Below is a small trained network, with its code and all its weights. Each question gives an input and a target symbol and asks what happens when units are switched off, that is, made to give their printed mean instead of their output.

import numpy as np


def w(rows, s, z=0):
    codes = np.array(rows[::2]) - 128.0
    scale = np.full(codes.shape[1], s)
    scale[-1] = z or s
    return codes * scale


def norm(h):
    return h / np.sqrt((h * h).mean(-1, keepdims=True) + 1e-5)


def f(y):
    return np.maximum(y, 0)


def softmax(a):
    e = np.exp(a - a.max(-1, keepdims=True))
    return e / e.sum(-1, keepdims=True)


def log_softmax(a):
    a = a - a.max(-1, keepdims=True)
    return a - np.log(np.exp(a).sum(-1, keepdims=True))


def net(x, mask):
    ids = ['ΓΞαβδζηλμ'.index(c) for c in x.split()]
    T = len(ids)
    res = E[ids] + P[:T]
    u = 0
    for l in range(3):
        q, k, v = (norm(res) @ M[l].T for M in (Q, K, V))
        z = softmax(np.where(np.tri(T) > 0, q @ k.T / 3**0.5, -1e9)) @ v
        res = res + np.where(mask[u], z, O[l][:, -1]) @ O[l][:, :-1]
        u += 1
        y = f(norm(res) @ A[l][:, :-1].T + A[l][:, -1])
        res = res + np.where(mask[u : u + 8], y, B[l][:, -1]) @ B[l][:, :-1]
        u += 8
    return log_softmax(norm(res)[-1] @ U[:, :-1].T + U[:, -1])


Q, K, V, O, A, B = {}, {}, {}, {}, {}, {}
E = w([
[139,119,174],'Γ',
[82,85,148],'Ξ',
[95,90,106],'α',
[199,134,169],'β',
[79,86,125],'δ',
[18,152,60],'ζ',
[93,154,158],'η',
[193,169,48],'λ',
[5,2,95],'μ',
],0.0054)
P = w([
[191,2,114],'0',
[178,16,119],'1',
[107,139,128],'2',
[116,92,138],'3',
[93,104,141],'4',
[83,109,142],'5',
[80,108,144],'6',
[82,111,142],'7',
[79,111,141],'8',
[82,113,143],'9',
[83,110,141],'10',
[80,118,140],'11',
[77,118,140],'12',
],0.0026)
Q[0] = w([
[254,135,174],'0.h0',
[104,182,171],'0.h0',
[44,80,163],'0.h0',
],0.007)
K[0] = w([
[147,210,11],'0.h0',
[222,15,96],'0.h0',
[72,31,253],'0.h0',
],0.0037)
V[0] = w([
[103,102,126],'0.h0',
[195,109,144],'0.h0',
[240,3,26],'0.h0',
],0.0034)
O[0] = w([
[58,180,176,149],'0.h0',
[122,131,153,188],'0.h0',
[3,211,128,254],'0.h0',
],0.0026,0.0015)
A[0] = w([
[103,105,181,141],'0.n0',
[167,129,49,168],'0.n1',
[184,160,166,63],'0.n2',
[82,250,155,252],'0.n3',
[162,2,144,177],'0.n4',
[114,123,153,16],'0.n5',
[192,154,175,107],'0.n6',
[153,152,89,69],'0.n7',
],0.0048,0.0011)
B[0] = w([
[148,236,150,223],'0.n0',
[40,241,133,148],'0.n1',
[61,76,105,213],'0.n2',
[50,129,160,212],'0.n3',
[2,201,147,253],'0.n4',
[203,163,169,136],'0.n5',
[54,96,64,244],'0.n6',
[132,179,104,137],'0.n7',
],0.0035,0.0023)
Q[1] = w([
[27,162,181],'1.h0',
[253,69,105],'1.h0',
[5,148,157],'1.h0',
],0.0045)
K[1] = w([
[206,255,59],'1.h0',
[148,68,200],'1.h0',
[163,185,83],'1.h0',
],0.0056)
V[1] = w([
[136,2,192],'1.h0',
[31,133,185],'1.h0',
[75,108,105],'1.h0',
],0.0054)
O[1] = w([
[36,51,206,99],'1.h0',
[254,135,159,255],'1.h0',
[172,103,213,182],'1.h0',
],0.0034,0.0059)
A[1] = w([
[142,75,168,175],'1.n0',
[166,158,153,202],'1.n1',
[100,79,83,28],'1.n2',
[2,116,87,128],'1.n3',
[102,154,153,170],'1.n4',
[86,177,105,7],'1.n5',
[120,104,172,163],'1.n6',
[78,15,135,192],'1.n7',
],0.0067,0.0012)
B[1] = w([
[131,4,214,224],'1.n0',
[181,27,113,252],'1.n1',
[66,90,165,143],'1.n2',
[164,111,160,233],'1.n3',
[196,112,110,202],'1.n4',
[90,160,117,172],'1.n5',
[154,67,11,218],'1.n6',
[213,193,91,185],'1.n7',
],0.0031,0.003)
Q[2] = w([
[44,234,100],'2.h0',
[85,41,124],'2.h0',
[254,61,99],'2.h0',
],0.0065)
K[2] = w([
[2,154,105],'2.h0',
[104,26,197],'2.h0',
[231,66,73],'2.h0',
],0.0045)
V[2] = w([
[152,232,190],'2.h0',
[5,146,168],'2.h0',
[165,19,185],'2.h0',
],0.0028)
O[2] = w([
[81,106,197,106],'2.h0',
[253,187,82,58],'2.h0',
[22,240,62,255],'2.h0',
],0.003,0.0023)
A[2] = w([
[140,208,118,152],'2.n0',
[150,93,133,144],'2.n1',
[82,109,115,154],'2.n2',
[171,162,92,106],'2.n3',
[86,99,192,219],'2.n4',
[94,79,92,12],'2.n5',
[129,206,176,3],'2.n6',
[2,189,103,238],'2.n7',
],0.0064,0.002)
B[2] = w([
[119,44,87,178],'2.n0',
[84,149,133,193],'2.n1',
[74,113,174,152],'2.n2',
[174,143,106,157],'2.n3',
[145,194,83,253],'2.n4',
[136,132,76,139],'2.n5',
[159,216,4,156],'2.n6',
[204,108,148,191],'2.n7',
],0.0035,0.0038)
U = w([
[146,204,221,64],'Γ',
[16,184,207,189],'Ξ',
[94,81,79,137],'α',
[182,40,212,252],'β',
[31,134,78,159],'δ',
[195,119,4,112],'ζ',
[154,207,156,87],'η',
[148,155,113,23],'λ',
[67,78,116,77],'μ',
],0.011,0.0032)

Each question gives the input, a string of symbols that net reads in full, and the target symbol t.
The units are the heads (3 rows each of Q, K, V and O) and the neurons (one row each of A and B). Each row of codes is followed by its name. A weight is (code - 128) times the scale printed after its matrix; where a second scale follows, it is the last column's (O, A, B and U).
mask holds one flag per unit, layer by layer, with each layer's heads first. A switched-off unit (its flag False) gives its mean, the last column of its rows in O or B, instead of its output. The means were averaged over made-up inputs and are rounded, as every weight is.
A unit's drop is (log p(t) with every unit on - log p(t) with that unit switched off) / (log p(t) with every unit on - log p(t) with every unit switched off).
The circuit of an input: a set's keep is (log p(t) with only the set's units on - log p(t) with every unit switched off) / (log p(t) with every unit on - log p(t) with every unit switched off). Starting from the 12 units with the biggest drops (on a tie, the unit counted first), units are removed one at a time, each time the one whose removal leaves the highest keep (on an exact tie, the one counted first), for as long as the keep stays at least 0.8.
circuit, biggest first: the units of the circuit, biggest drop first
k most important neurons: the k neurons with the biggest drops, biggest first
top k neurons in layer l: the k neurons of layer l with the biggest drops, biggest first
input ζ β δ β β ζ β β η Ξ, target Ξ: circuit, biggest first : (0.n6; 2.n4; 0.n0)
input β α ζ, target ζ: circuit, biggest first : (2.h0; 2.n7)
input β β β β β α ζ β α η, target η: circuit, biggest first : (2.n6; 2.n7)
input β λ Γ, target ζ: circuit, biggest first : (1.h0; 0.n1)
input α Γ β, target β: 2 most important neurons : (0.n4; 1.n1)
input Ξ β Γ α β η ζ δ μ λ β ζ Ξ, target β: 3 most important neurons : (2.n7; 0.n4; 0.n1)
input β Γ λ β α, target ζ: 3 most important neurons : (0.n2; 1.n0; 1.n5)
input β λ β δ ζ ζ ζ, target β: top 3 neurons in layer 1 : (1.n3; 1.n6; 1.n1)
input λ δ β β ζ ζ β δ, target β: 3 most important neurons : (1.n1; 1.n0; 1.n4)
input λ Γ β, target ζ: 3 most important neurons : (1.n0; 0.n6; 0.n3)
input ζ Γ η β ζ β β λ β Ξ, target ζ: 2 most important neurons : (0.n0; 1.n0)
input Γ β β ζ β ζ β ζ β Ξ ζ, target ζ: 3 most important neurons : (0.n6; 1.n3; 2.n0)
input ζ Ξ β Γ, target Γ: 3 most important neurons : (0.n0; 0.n4; 1.n1)
input λ β β ζ β η Γ α Ξ β β β δ, target Γ: top 2 neurons in layer 0 : (0.n4; 0.n6)
input β β β Γ, target Γ: top neuron in layer 0 : (0.n0)
input β Γ λ Γ δ, target ζ: top neuron in layer 1 : (1.n1)
input λ β β ζ ζ β δ β δ, target Γ: top 2 neurons in layer 0 : (0.n4; 0.n1)
input ζ δ Ξ ζ ζ β λ β Γ, target ζ: top 3 neurons in layer 1 : (1.n0; 1.n3; 1.n2)
input β λ η δ, target ζ: top 3 neurons in layer 1 : (1.n5; 1.n0; 1.n1)
input Γ η β Ξ, target Ξ: 3 most important neurons : (0.n4; 2.n4; 2.n0)
